Below are the code and all the weights of a small trained network. Each question names an input and a target symbol and asks about switching units off, where a switched-off unit gives its printed mean instead of its output.

import numpy as np


def w(rows, s, z=0):
    codes = np.array(rows[::2]) - 128.0
    scale = np.full(codes.shape[1], s)
    scale[-1] = z or s
    return codes * scale


def f(y):
    return y / 2 * (1 + np.tanh(0.7978845608 * (y + 0.044715 * y**3)))


def softmax(a):
    e = np.exp(a - a.max(-1, keepdims=True))
    return e / e.sum(-1, keepdims=True)


def log_softmax(a):
    a = a - a.max(-1, keepdims=True)
    return a - np.log(np.exp(a).sum(-1, keepdims=True))


def net(x, mask):
    ids = ['ΛΞΣηπτφψ'.index(c) for c in x.split()]
    T = len(ids)
    res = E[ids] + P[:T]
    q, k, v = (res @ M[0].T for M in (Q, K, V))
    z = softmax(np.where(np.tri(T) > 0, q @ k.T / 3**0.5, -1e9)) @ v
    res = res + np.where(mask[0], z, O[0][:, -1]) @ O[0][:, :-1]
    y = f(res @ A[0][:, :-1].T + A[0][:, -1])
    res = res + np.where(mask[1:9], y, B[0][:, -1]) @ B[0][:, :-1]
    return log_softmax(res[-1] @ U[:, :-1].T + U[:, -1])


Q, K, V, O, A, B = {}, {}, {}, {}, {}, {}
E = w([
[122,163,76,218,152,29],'Λ',
[94,110,67,248,105,103],'Ξ',
[211,99,96,210,171,51],'Σ',
[81,131,82,128,155,181],'η',
[94,56,166,102,139,218],'π',
[172,121,144,108,133,76],'τ',
[140,74,106,176,85,114],'φ',
[127,164,159,95,194,178],'ψ',
],0.016)
P = w([
[211,72,62,24,115,155],'0',
[142,133,114,107,93,71],'1',
[25,58,160,140,153,29],'2',
[17,56,168,62,201,72],'3',
[204,74,95,88,172,70],'4',
[35,194,162,51,84,247],'5',
[35,68,178,104,178,123],'6',
[230,93,127,146,190,132],'7',
[32,118,155,86,120,166],'8',
[65,102,186,112,186,78],'9',
[212,38,51,1,194,68],'10',
[56,152,171,105,129,219],'11',
],0.0077)
Q[0] = w([
[170,255,115,166,36,242],'head 1',
[190,181,107,80,50,182],'head 1',
[108,32,211,148,200,155],'head 1',
],0.0061)
K[0] = w([
[3,128,228,244,139,62],'head 1',
[34,136,183,132,207,96],'head 1',
[223,66,84,62,130,254],'head 1',
],0.0055)
V[0] = w([
[140,217,136,6,239,172],'head 1',
[91,237,116,254,155,9],'head 1',
[210,135,224,95,142,40],'head 1',
],0.0073)
O[0] = w([
[158,246,71,104,151,137,2],'head 1',
[107,82,122,109,223,2,88],'head 1',
[127,197,255,110,99,51,121],'head 1',
],0.009,0.0045)
A[0] = w([
[23,89,176,116,92,170,167],'neuron 1',
[123,98,105,179,73,136,212],'neuron 2',
[27,153,119,153,111,132,1],'neuron 3',
[97,127,49,183,165,93,60],'neuron 4',
[1,176,190,172,122,137,219],'neuron 5',
[224,97,171,118,91,148,47],'neuron 6',
[65,165,155,154,161,124,8],'neuron 7',
[35,152,64,176,111,98,140],'neuron 8',
],0.0095,0.0032)
B[0] = w([
[94,186,139,202,141,58,248],'neuron 1',
[124,90,163,76,171,158,255],'neuron 2',
[208,96,125,122,90,123,147],'neuron 3',
[74,141,145,162,185,180,208],'neuron 4',
[235,54,82,91,78,73,211],'neuron 5',
[150,153,146,163,2,88,167],'neuron 6',
[124,78,106,175,90,144,129],'neuron 7',
[130,198,181,69,112,168,209],'neuron 8',
],0.0099,0.0068)
U = w([
[51,236,152,162,219,57,105],'Λ',
[24,92,184,126,198,191,3],'Ξ',
[254,134,55,239,148,15,33],'Σ',
[51,115,2,101,153,211,208],'η',
[113,189,190,166,64,216,80],'π',
[218,213,162,95,56,49,31],'τ',
[147,4,111,137,63,158,173],'φ',
[203,225,182,58,175,177,222],'ψ',
],0.0073,0.0041)

Each question gives the input, a string of symbols that net reads in full, and the target symbol t.
The units are the heads (3 rows each of Q, K, V and O) and the neurons (one row each of A and B). Each row of codes is followed by its name. A weight is (code - 128) times the scale printed after its matrix; where a second scale follows, it is the last column's (O, A, B and U).
mask holds one flag per unit, heads first, then neurons. A switched-off unit (its flag False) gives its mean, the last column of its rows in O or B, instead of its output. The means were averaged over made-up inputs and are rounded, as every weight is.
A unit's drop is (log p(t) with every unit on - log p(t) with that unit switched off) / (log p(t) with every unit on - log p(t) with every unit switched off).
The circuit of an input: a set's keep is (log p(t) with only the set's units on - log p(t) with every unit switched off) / (log p(t) with every unit on - log p(t) with every unit switched off). Starting from all 9 units, units are removed one at a time, each time the one whose removal leaves the highest keep (on an exact tie, the one counted first), for as long as the keep stays at least 0.8.
units of the circuit, in order: the units of the circuit, biggest drop first
unit that matters most: the unit with the biggest drop
k most important neurons: the k neurons with the biggest drops, biggest first
drop when u is switched off: that unit's drop, to one decimal
input φ Ξ η, target φ: 4 most important neurons : [neuron 5; neuron 3; neuron 2; neuron 4]
input Λ Λ Λ φ, target Λ: units of the circuit, in order : [head 1; neuron 1; neuron 5]
input Ξ Ξ Λ, target Ξ: units of the circuit, in order : [head 1; neuron 4]
input Σ ψ Λ φ τ Ξ ψ, target Σ: 3 most important neurons : [neuron 5; neuron 8; neuron 2]
input Λ η φ Σ, target Λ: units of the circuit, in order : [neuron 5]
input Σ Ξ Ξ φ φ Σ φ, target Σ: units of the circuit, in order : [neuron 1; head 1; neuron 5]
input Σ Σ η, target Σ: units of the circuit, in order : [neuron 5; head 1; neuron 1]
input τ φ Ξ Σ π η Λ, target τ: units of the circuit, in order : [head 1; neuron 5]
input Σ π φ, target Σ: units of the circuit, in order : [head 1; neuron 1; neuron 5]
input ψ φ Λ, target ψ: units of the circuit, in order : [neuron 8; head 1]
input Ξ φ φ φ Λ η Σ φ π Λ, target Ξ: units of the circuit, in order : [head 1; neuron 4; neuron 1]
input Λ φ Σ Ξ φ Ξ Λ Λ Σ, target Ξ: 2 most important neurons : [neuron 5; neuron 1]
input τ π Ξ, target τ: units of the circuit, in order : [head 1; neuron 8; neuron 5]
input η φ φ π, target η: units of the circuit, in order : [head 1]
input Σ π Ξ η, target Σ: 3 most important neurons : [neuron 5; neuron 1; neuron 2]
input Σ Ξ Ξ φ φ Σ, target Ξ: units of the circuit, in order : [head 1; neuron 5]
input φ τ η π φ Λ η Λ, target Λ: 3 most important neurons : [neuron 5; neuron 4; neuron 3]
input η ψ η Σ φ ψ τ, target η: 3 most important neurons : [neuron 8; neuron 1; neuron 5]
input Σ φ Σ φ Σ Σ Λ φ Ξ, target Σ: 2 most important neurons : [neuron 5; neuron 1]
input η φ Σ Σ τ π Σ Σ τ Σ Λ, target Λ: units of the circuit, in order : [neuron 5; neuron 4]
input φ Λ Ξ Λ, target φ: units of the circuit, in order : [head 1]
input φ Σ φ η φ φ Σ, target φ: 2 most important neurons : [neuron 1; neuron 8]
input τ Σ Λ Ξ, target τ: 2 most important neurons : [neuron 8; neuron 5]
input τ φ π τ, target τ: drop when neuron 4 is switched off : 0.1
input π τ Ξ π η τ Σ, target π: drop when neuron 5 is switched off : 0.2
input η φ ψ ψ, target η: drop when head 1 is switched off : 0.9
input Λ Ξ τ, target Λ: drop when neuron 7 is switched off : 0.0
input ψ Σ Ξ, target ψ: unit that matters most : neuron 8
